[[122 109 147 123 120 133 125 131]
 [106 103 148 121 108 124 116 124]
 [137 148 115 129 129 127 142 132]
 [120 113 139 119 133 132 124 130]
 [143 129 117 121 118 127 124 121]
 [126 143 131 111 118 125 144 135]] Answer: 143

[[129 127 136 122 114 129 129 130 135 123]
 [127 127 147 123 140 128 127 128 131 130]
 [127 126 127 129 129 119 127 129 123 132]
 [128 130 125 120 125 126 128 127 125 123]
 [127 128 124 124 150 127 118 128 137 122]
 [129 125 121 147 132 122 129 129 118 133]
 [128 128 129 126 134 132 126 128 117 130]
 [131 126 124 117 121 122 117 129 126 130]
 [126 128 146 132 129 122 128 127 130 129]] Answer: 128

[[136 121 121 124 110 128 134 118 148 145 113 128 117 131 135 124]
 [136 121 121 124 110 128 131 118 148 145 113 140 117 131 135 124]
 [122 121 121 124 141 128 131 126 121 131 125 119 124 131 135 124]
 [136 121 121 124 107 128 131 118 148 145 113 140 117 131 135 124]
 [136 121 121 124 110 128 131 118 148 145 113 140 117 131 135 124]
 [136 121 121 124 110 128 138 118 148 145 113 128 117 131 135 124]
 [136 121 121 124 110 128 131 118 148 145 113 139 117 131 135 124]
 [136 132 127 124 110 128 116 118 126 117 118 140 117 131 114 124]
 [119 121 121 124 150 128 131 124 114 126 126 111 127 130 135 124]
 [136 121 121 124 110 128 131 118 148 145 113 140 117 131 135 124]
 [136 121 121 124 110 128 128 118 148 145 115 140 117 131 135 124]] Answer: 121

[[119 132 139 131 119 123 140 137 125 113]
 [128 137 131 117 126 133 126 114 118 123]
 [121 136 123  99 124 148 137 118 134 141]
 [126 128 138 125 119 137 143 134 124 139]
 [124 110 122 138 128 120 131 142 138 136]
 [104 113 123 132 128 115 134 145 144 126]] Answer: 113

[[156 127 125 132 138 143 122 111 137]
 [147 120 130 130 126 144 120 115 118]
 [146 118 136 123 136 115 142 119 142]
 [137 134 119 140 141 122 139 117 155]
 [113 131 136 127 136 110 136 143 132]
 [131 121 131 135 151 144 133 120 127]
 [156 139 138 124 127 117 127 141 153]
 [148 138 112 117 138 138 130 120 154]
 [148 113 142 116 133 125 126 125 153]
 [143 132 149 140 135 120 129 141 128]
 [124 127 132 137 137 145 106 133 114]
 [131 131 136 147 109 137 133 135 112]] Answer: 131
---
[[112 148 118 117 120 123]
 [131 136 140 113 133 124]
 [121 131 120 104 151 117]] ans = 112

[[147 152 105 106 149 151]
 [151 117 149 116 105 106]
 [105 105 121 143 148 105]] ans = 147

[[149 109 111 120 145]
 [108 147 147 128 108]
 [150 107 110 146 147]] ans = 149

[[116 127 140 140 126 124 103]
 [136 130 129 112 148 126 125]
 [125 135 127 142 127 131 114]] ans = 116

[[135 147 132 118 157]
 [131 133 124 126 107]
 [129 130 112 143 124]] ans = 135

[[126 112 111 111 124 138 134]
 [137 137 136 136 137 118 118]
 [149 148 148 150 147 108 106]] ans = 126

[[147 154 137 143]
 [148 110 109 138]
 [106 155 138 126]] ans = 147

[[138 137 133 127 129 123]
 [138 132 126 123 120 117]
 [106 115 122 130 137 146]] ans = 138
---
[[129 114 124 106 121]
 [113 147 104 146 108]
 [129 130 113 148 131]] --> 113

[[136 112 116 140 132 129]
 [131 124 134 121 127 128]
 [142 118 128 116 106 127]] --> 116

[[112 139 116 118 147 120]
 [112 140 111 121 145 120]
 [117 139 115 107 150 117]] --> 107

[[140 132 128 127 108 137 136]
 [118 128 115 141 121 100 132]
 [123 133 118 150 128 100 121]] --> 128

[[127 119 134 137 143 135 101]
 [128 129 121 113 135 117 123]
 [114 134 123 134 138 137 128]] --> 138

[[152 114 104 154]
 [108 140 148 107]
 [108 138 149 117]] --> 138

[[115 106 146 127 118 124]
 [133 128 130 130 127 129]
 [143 136 128 130 122 138]] --> 130

[[105 118 138 152 140 122 106]
 [149 118 120 149 120 122 150]
 [119 118 120 123 132 125 138]] --> 132
---
[[118 140 125 101]
 [101 117 120 126]
 [129 125 148 119]] --> 101

[[138 149 144 117]
 [114 115 151 125]] --> 138

[[133 140 127 149 142]
 [129 125 143 128 138]] --> 133

[[148 111 130 123 129 147 112]
 [121 115 116 141 139 127 135]
 [135 136 129 151 133 130 129]] --> 121

[[143 146 123 137]
 [122 102 135 113]] --> 143

[[107 114 120 144 124 124 124]
 [110 117 126 151 115 120 117]
 [115 116 134 155 125 135 116]] --> 110

[[121 122 118 123 115]
 [116  99 120 130 126]
 [127 108 137 130 133]] --> 116

[[119 114 152 131 114 128 126]
 [120 115 150 131 115 129 127]] --> 119

[[119 139 121 132 125 124 120]
 [134 146 143 134 108 132 127]
 [133 154 128 132 104 141 145]] --> 134
---
[[116 131 116 135 108 151]
 [151 121 117 147 110 127]
 [109 133 139 130 118 121]] ⇒ 127

[[122 125 138 131]
 [137 145 152 146]
 [137 147 128 141]] ⇒ 146

[[136 128 130 146 139 133 114]
 [143 124 121 125 110 107 126]
 [144 143 125 150 114 146 111]] ⇒ 126

[[156 134 128 128 137]
 [129 148 149 130 128]
 [155 141 129 128 131]] ⇒ 128

[[127 151 122 123 123 125 130]
 [124 111 129 121 129 125 131]
 [124 115 129 128 138 138 131]] ⇒ 131

[[133 126 124 149 124 131 123]
 [117 136 140 142 118 126 134]
 [115 129 135 134 131 114 118]] ⇒ 134
---
[117 130 118 151 120 133 123] ⇒ 117, 123

[[130 101 136 115]
 [111 132 133 139]] ⇒ 130, 139

[[146 118 141 133 122 135]
 [146 119 115 135 102 119]
 [134 116 140 139 113 146]] ⇒ 146, 146

[[131 124 130 131 135]
 [148 138 104 150 139]
 [142 125 140 137 136]] ⇒ 131, 136

[125  99 128 116 140 124 109] ⇒ 125, 109

[103 124 148 155] ⇒ 103, 155
---
[[120 108 122 156 125 133 116]
 [146 136 139 152 139 121 125]] ==> 125

[[114 138 114 141]
 [112 152 130 112]
 [127 125 119 141]] ==> 141

[105 145 140 106 135] ==> 135

[126 155 108 154 157 149] ==> 149

[106 118 113 111 153] ==> 153

[[128 131 148 108 140]
 [128 134 149 110 142]
 [130 115 140 106 131]] ==> 131
---
[140 111 136 154 150 119 113] -> 154, 154
[135 124 100 108 125] -> 100, 135
[116 122 132 120 100 115 125] -> 120, 132
[116 114  99 146 136] -> 99, 146
[116 154 138 128 113] -> 138, 154
[127 154 122 132 108 124 138] -> 132, 154
